Here is a tiny trained network, its code and every weight. The questions are about switching its units off for an input and a class, where a switched-off unit gives its printed mean instead of its output.

import numpy as np


def w(rows, s, z=0):
    codes = np.array(rows[::2]) - 128.0
    scale = np.full(codes.shape[1], s)
    scale[-1] = z or s
    return codes * scale


def f(y):
    return y / 2 * (1 + np.tanh(0.7978845608 * (y + 0.044715 * y**3)))


def log_softmax(a):
    a = a - a.max(-1, keepdims=True)
    return a - np.log(np.exp(a).sum(-1, keepdims=True))


def net(x, mask):
    res = np.array(x, float).reshape(1, 7) / 4 @ E
    y = f(res @ A[0][:, :-1].T + A[0][:, -1])
    res = res + np.where(mask, y, B[0][:, -1]) @ B[0][:, :-1]
    return log_softmax(res[-1] @ U[:, :-1].T + U[:, -1])


A, B = {}, {}
E = w([
[128,129,127],'x0',
[129,128,127],'x1',
[127,127,127],'x2',
[144,15,184],'x3',
[129,129,127],'x4',
[254,153,134],'x5',
[104,168,224],'x6',
],0.007)
A[0] = w([
[106,131,51,81],'neuron 1',
[146,55,155,116],'neuron 2',
[100,202,122,115],'neuron 3',
[143,197,214,131],'neuron 4',
[124,48,158,76],'neuron 5',
[53,113,112,88],'neuron 6',
[135,217,112,89],'neuron 7',
[134,104,76,122],'neuron 8',
[147,85,156,126],'neuron 9',
[165,115,98,105],'neuron 10',
[89,123,147,213],'neuron 11',
[95,192,119,76],'neuron 12',
[131,65,158,96],'neuron 13',
[110,207,93,94],'neuron 14',
[132,95,55,117],'neuron 15',
[231,125,177,113],'neuron 16',
[101,178,196,104],'neuron 17',
[155,106,37,192],'neuron 18',
[34,106,141,106],'neuron 19',
[80,176,201,123],'neuron 20',
[113,169,205,116],'neuron 21',
[125,104,40,146],'neuron 22',
[119,193,118,111],'neuron 23',
[108,171,76,68],'neuron 24',
[167,80,198,172],'neuron 25',
[137,44,151,124],'neuron 26',
[24,162,140,117],'neuron 27',
[196,143,144,106],'neuron 28',
[99,151,110,162],'neuron 29',
[178,128,73,108],'neuron 30',
[246,177,158,104],'neuron 31',
[123,115,114,225],'neuron 32',
[130,101,102,232],'neuron 33',
[45,104,137,123],'neuron 34',
[126,97,161,47],'neuron 35',
[136,100,23,114],'neuron 36',
[107,181,89,104],'neuron 37',
[134,54,161,153],'neuron 38',
[116,175,176,84],'neuron 39',
[46,100,100,108],'neuron 40',
[198,158,162,124],'neuron 41',
[103,173,191,106],'neuron 42',
[203,145,132,254],'neuron 43',
[111,191,86,121],'neuron 44',
],0.011,0.007)
B[0] = w([
[157,87,139,139],'neuron 1',
[202,174,133,163],'neuron 2',
[164,159,135,155],'neuron 3',
[85,75,157,177],'neuron 4',
[203,142,128,150],'neuron 5',
[161,70,35,147],'neuron 6',
[184,141,128,156],'neuron 7',
[125,102,166,143],'neuron 8',
[166,159,115,148],'neuron 9',
[117,91,125,133],'neuron 10',
[86,150,114,198],'neuron 11',
[175,117,126,136],'neuron 12',
[206,150,133,146],'neuron 13',
[233,127,159,156],'neuron 14',
[104,75,174,154],'neuron 15',
[114,99,79,186],'neuron 16',
[133,78,149,149],'neuron 17',
[93,125,163,211],'neuron 18',
[155,125,90,169],'neuron 19',
[100,93,124,164],'neuron 20',
[116,71,174,154],'neuron 21',
[120,108,190,176],'neuron 22',
[170,124,182,146],'neuron 23',
[195,101,131,133],'neuron 24',
[122,164,105,200],'neuron 25',
[193,177,171,173],'neuron 26',
[134,135,95,177],'neuron 27',
[131,91,53,151],'neuron 28',
[141,163,130,158],'neuron 29',
[121,98,138,150],'neuron 30',
[119,89,70,198],'neuron 31',
[75,182,145,204],'neuron 32',
[83,169,167,216],'neuron 33',
[137,123,25,169],'neuron 34',
[255,72,120,115],'neuron 35',
[127,76,178,172],'neuron 36',
[172,114,165,146],'neuron 37',
[164,183,164,184],'neuron 38',
[174,73,151,130],'neuron 39',
[166,119,70,165],'neuron 40',
[110,93,63,167],'neuron 41',
[134,63,161,145],'neuron 42',
[57,169,111,254],'neuron 43',
[203,155,167,160],'neuron 44',
],0.0071,0.0069)
U = w([
[223,187,171,37],'0',
[67,164,144,255],'1',
[72,166,146,240],'2',
[106,94,35,20],'3',
[82,9,239,20],'4',
[71,188,148,132],'5',
],0.014,0.0054)

Each question gives the input, the list of numbers given to net, and the class t.
The units are the neurons (one row each of A and B). Each row of codes is followed by its name. A weight is (code - 128) times the scale printed after its matrix; where a second scale follows, it is the last column's (A, B and U).
mask holds one flag per neuron, in row order. A switched-off neuron (its flag False) gives its mean, the last column of its row in B, instead of its output. The means were averaged over made-up inputs and are rounded, as every weight is.
A unit's drop is (log p(t) with every unit on - log p(t) with that unit switched off) / (log p(t) with every unit on - log p(t) with every unit switched off).
The circuit of an input: a set's keep is (log p(t) with only the set's units on - log p(t) with every unit switched off) / (log p(t) with every unit on - log p(t) with every unit switched off). Starting from the 12 units with the biggest drops (on a tie, the unit counted first), units are removed one at a time, each time the one whose removal leaves the highest keep (on an exact tie, the one counted first), for as long as the keep stays at least 0.8.
units of the circuit, in order: the units of the circuit, biggest drop first
most important unit: the unit with the biggest drop
top k neurons: the k neurons with the biggest drops, biggest first
drop of u: that unit's drop, to one decimal
input [-6,3,0,3,-7,8,-3], class 3: units of the circuit, in order	(neuron 31; neuron 16)
input [1,-3,0,-3,-8,-7,-8], class 4: top 2 neurons	(neuron 36; neuron 22)
input [-6,3,4,4,-3,3,-8], class 4: units of the circuit, in order	(neuron 36; neuron 15)
input [1,7,6,4,-7,-8,1], class 3: units of the circuit, in order	(neuron 34; neuron 6)
input [1,-5,-3,3,-7,-7,2], class 3: top 2 neurons	(neuron 34; neuron 6)
input [0,-4,0,-8,0,4,8], class 0: units of the circuit, in order	(neuron 14)
input [7,2,-1,-1,-3,-8,-2], class 3: units of the circuit, in order	(neuron 6; neuron 34)
input [4,-3,-5,-1,-4,5,6], class 4: top 2 neurons	(neuron 4; neuron 21)
input [-2,1,-3,-5,-5,7,7], class 3: units of the circuit, in order	(neuron 31; neuron 41; neuron 28)
input [3,6,2,-6,-6,-1,2], class 0: top 2 neurons	(neuron 14; neuron 44)
input [5,-5,1,4,1,0,-7], class 4: top 3 neurons	(neuron 36; neuron 15; neuron 22)
input [-6,1,-5,4,-3,7,5], class 3: drop of neuron 16	0.2
input [6,-3,-3,-5,5,-6,-7], class 4: drop of neuron 9	0.0
input [2,-5,4,4,-8,-8,7], class 3: most important unit	neuron 34
input [-3,6,8,-8,4,2,-8], class 0: drop of neuron 24	0.1
